Here is a tiny trained network, its code and every weight. The questions are about switching its units off for an input and a target symbol, where a switched-off unit gives its printed mean instead of its output.

import numpy as np


def w(rows, s, z=0):
    codes = np.array(rows[::2]) - 128.0
    scale = np.full(codes.shape[1], s)
    scale[-1] = z or s
    return codes * scale


def f(y):
    return y / 2 * (1 + np.tanh(0.7978845608 * (y + 0.044715 * y**3)))


def softmax(a):
    e = np.exp(a - a.max(-1, keepdims=True))
    return e / e.sum(-1, keepdims=True)


def log_softmax(a):
    a = a - a.max(-1, keepdims=True)
    return a - np.log(np.exp(a).sum(-1, keepdims=True))


def net(x, mask):
    ids = ['Γθλμξπτψ'.index(c) for c in x.split()]
    T = len(ids)
    res = E[ids] + P[:T]
    q, k, v = (res @ M[0].T for M in (Q, K, V))
    z = softmax(np.where(np.tri(T) > 0, q @ k.T / 4**0.5, -1e9)) @ v
    res = res + np.where(mask[0], z, O[0][:, -1]) @ O[0][:, :-1]
    y = f(res @ A[0][:, :-1].T + A[0][:, -1])
    res = res + np.where(mask[1:17], y, B[0][:, -1]) @ B[0][:, :-1]
    return log_softmax(res[-1] @ U[:, :-1].T + U[:, -1])


Q, K, V, O, A, B = {}, {}, {}, {}, {}, {}
E = w([
[31,152,130],'Γ',
[174,189,243],'θ',
[154,180,127],'λ',
[74,200,132],'μ',
[127,119,41],'ξ',
[42,120,23],'π',
[135,174,255],'τ',
[101,171,236],'ψ',
],0.0087)
P = w([
[98,198,144],'0',
[160,195,124],'1',
[170,9,144],'2',
[50,152,132],'3',
[200,218,75],'4',
[199,45,106],'5',
[5,117,219],'6',
],0.014)
Q[0] = w([
[63,248,103],'head 1',
[226,68,117],'head 1',
[190,73,193],'head 1',
[73,85,118],'head 1',
],0.013)
K[0] = w([
[158,240,28],'head 1',
[23,94,237],'head 1',
[1,115,137],'head 1',
[159,233,243],'head 1',
],0.0086)
V[0] = w([
[157,143,8],'head 1',
[92,34,33],'head 1',
[69,85,55],'head 1',
[38,110,95],'head 1',
],0.012)
O[0] = w([
[139,167,29,151],'head 1',
[100,80,66,2],'head 1',
[35,107,11,93],'head 1',
[54,99,121,144],'head 1',
],0.011,0.006)
A[0] = w([
[127,189,108,88],'neuron 1',
[149,187,157,23],'neuron 2',
[51,178,118,38],'neuron 3',
[70,122,155,154],'neuron 4',
[161,88,71,198],'neuron 5',
[120,214,90,85],'neuron 6',
[57,105,129,104],'neuron 7',
[144,145,121,195],'neuron 8',
[127,168,76,162],'neuron 9',
[94,148,181,197],'neuron 10',
[80,135,172,112],'neuron 11',
[139,6,142,184],'neuron 12',
[158,151,112,220],'neuron 13',
[101,139,128,193],'neuron 14',
[224,142,113,194],'neuron 15',
[211,122,120,254],'neuron 16',
],0.015,0.0065)
B[0] = w([
[125,205,73,186],'neuron 1',
[169,179,247,215],'neuron 2',
[179,94,36,185],'neuron 3',
[47,77,167,183],'neuron 4',
[94,143,254,173],'neuron 5',
[205,136,72,219],'neuron 6',
[233,69,156,173],'neuron 7',
[90,122,94,167],'neuron 8',
[121,90,99,193],'neuron 9',
[89,124,83,253],'neuron 10',
[94,74,163,194],'neuron 11',
[223,183,143,208],'neuron 12',
[82,118,104,181],'neuron 13',
[106,93,67,170],'neuron 14',
[130,68,179,203],'neuron 15',
[127,3,168,201],'neuron 16',
],0.0082,0.012)
U = w([
[173,102,133,133],'Γ',
[148,61,99,228],'θ',
[94,83,140,88],'λ',
[190,215,131,46],'μ',
[54,114,144,2],'ξ',
[6,62,121,215],'π',
[78,223,122,180],'τ',
[129,183,74,43],'ψ',
],0.012,0.0036)

Each question gives the input, a string of symbols that net reads in full, and the target symbol t.
The units are the heads (4 rows each of Q, K, V and O) and the neurons (one row each of A and B). Each row of codes is followed by its name. A weight is (code - 128) times the scale printed after its matrix; where a second scale follows, it is the last column's (O, A, B and U).
mask holds one flag per unit, heads first, then neurons. A switched-off unit (its flag False) gives its mean, the last column of its rows in O or B, instead of its output. The means were averaged over made-up inputs and are rounded, as every weight is.
A unit's drop is (log p(t) with every unit on - log p(t) with that unit switched off) / (log p(t) with every unit on - log p(t) with every unit switched off).
The circuit of an input: a set's keep is (log p(t) with only the set's units on - log p(t) with every unit switched off) / (log p(t) with every unit on - log p(t) with every unit switched off). Starting from the 12 units with the biggest drops (on a tie, the unit counted first), units are removed one at a time, each time the one whose removal leaves the highest keep (on an exact tie, the one counted first), for as long as the keep stays at least 0.8.
units of the circuit, in order: the units of the circuit, biggest drop first
most important unit: the unit with the biggest drop
top k neurons: the k neurons with the biggest drops, biggest first
drop of u: that unit's drop, to one decimal
input Γ μ π ξ π λ ψ, target θ: top 3 neurons : (neuron 3; neuron 7; neuron 6)
input λ μ ψ τ λ, target Γ: most important unit : neuron 16
input Γ θ ξ Γ π π λ, target θ: units of the circuit, in order : (head 1; neuron 3)
input ψ θ μ ξ, target Γ: top 2 neurons : (neuron 16; neuron 2)
input λ λ ξ π ξ, target θ: units of the circuit, in order : (neuron 16; head 1)
input π θ π Γ, target Γ: units of the circuit, in order : (head 1; neuron 16)
input μ π Γ τ, target θ: units of the circuit, in order : (head 1; neuron 3; neuron 7)
input Γ λ ψ ψ, target μ: top 3 neurons : (neuron 2; neuron 4; neuron 9)
input Γ π Γ ξ, target θ: units of the circuit, in order : (head 1; neuron 7; neuron 3)
input ξ Γ π ξ τ μ π, target λ: units of the circuit, in order : (head 1; neuron 16; neuron 12; neuron 6)
input Γ π τ ψ μ Γ π, target τ: units of the circuit, in order : (head 1; neuron 16)
input Γ μ π, target Γ: top 2 neurons : (neuron 12; neuron 7)
input λ μ Γ π, target τ: units of the circuit, in order : (head 1; neuron 16; neuron 7)
input π Γ ψ π Γ, target ψ: most important unit : neuron 1
input ξ μ Γ λ, target τ: units of the circuit, in order : (neuron 7; neuron 16)
input θ θ Γ μ, target Γ: units of the circuit, in order : (head 1; neuron 16)
input Γ μ π μ, target τ: units of the circuit, in order : (head 1; neuron 7; neuron 12; neuron 16)
input Γ Γ π μ ψ π Γ, target ξ: top 4 neurons : (neuron 2; neuron 11; neuron 12; neuron 6)
input τ θ τ ψ, target Γ: top 2 neurons : (neuron 2; neuron 16)
input τ λ ψ μ, target μ: units of the circuit, in order : (head 1)
input Γ ψ τ ξ π θ θ, target θ: top 2 neurons : (neuron 3; neuron 7)
input Γ Γ Γ θ π ψ Γ, target θ: top 2 neurons : (neuron 7; neuron 3)
input ξ Γ μ Γ μ Γ λ, target τ: top 2 neurons : (neuron 7; neuron 12)
input π Γ Γ τ π π τ, target θ: drop of head 1 : 2.9
input Γ μ ξ ψ, target τ: drop of neuron 6 : 0.0
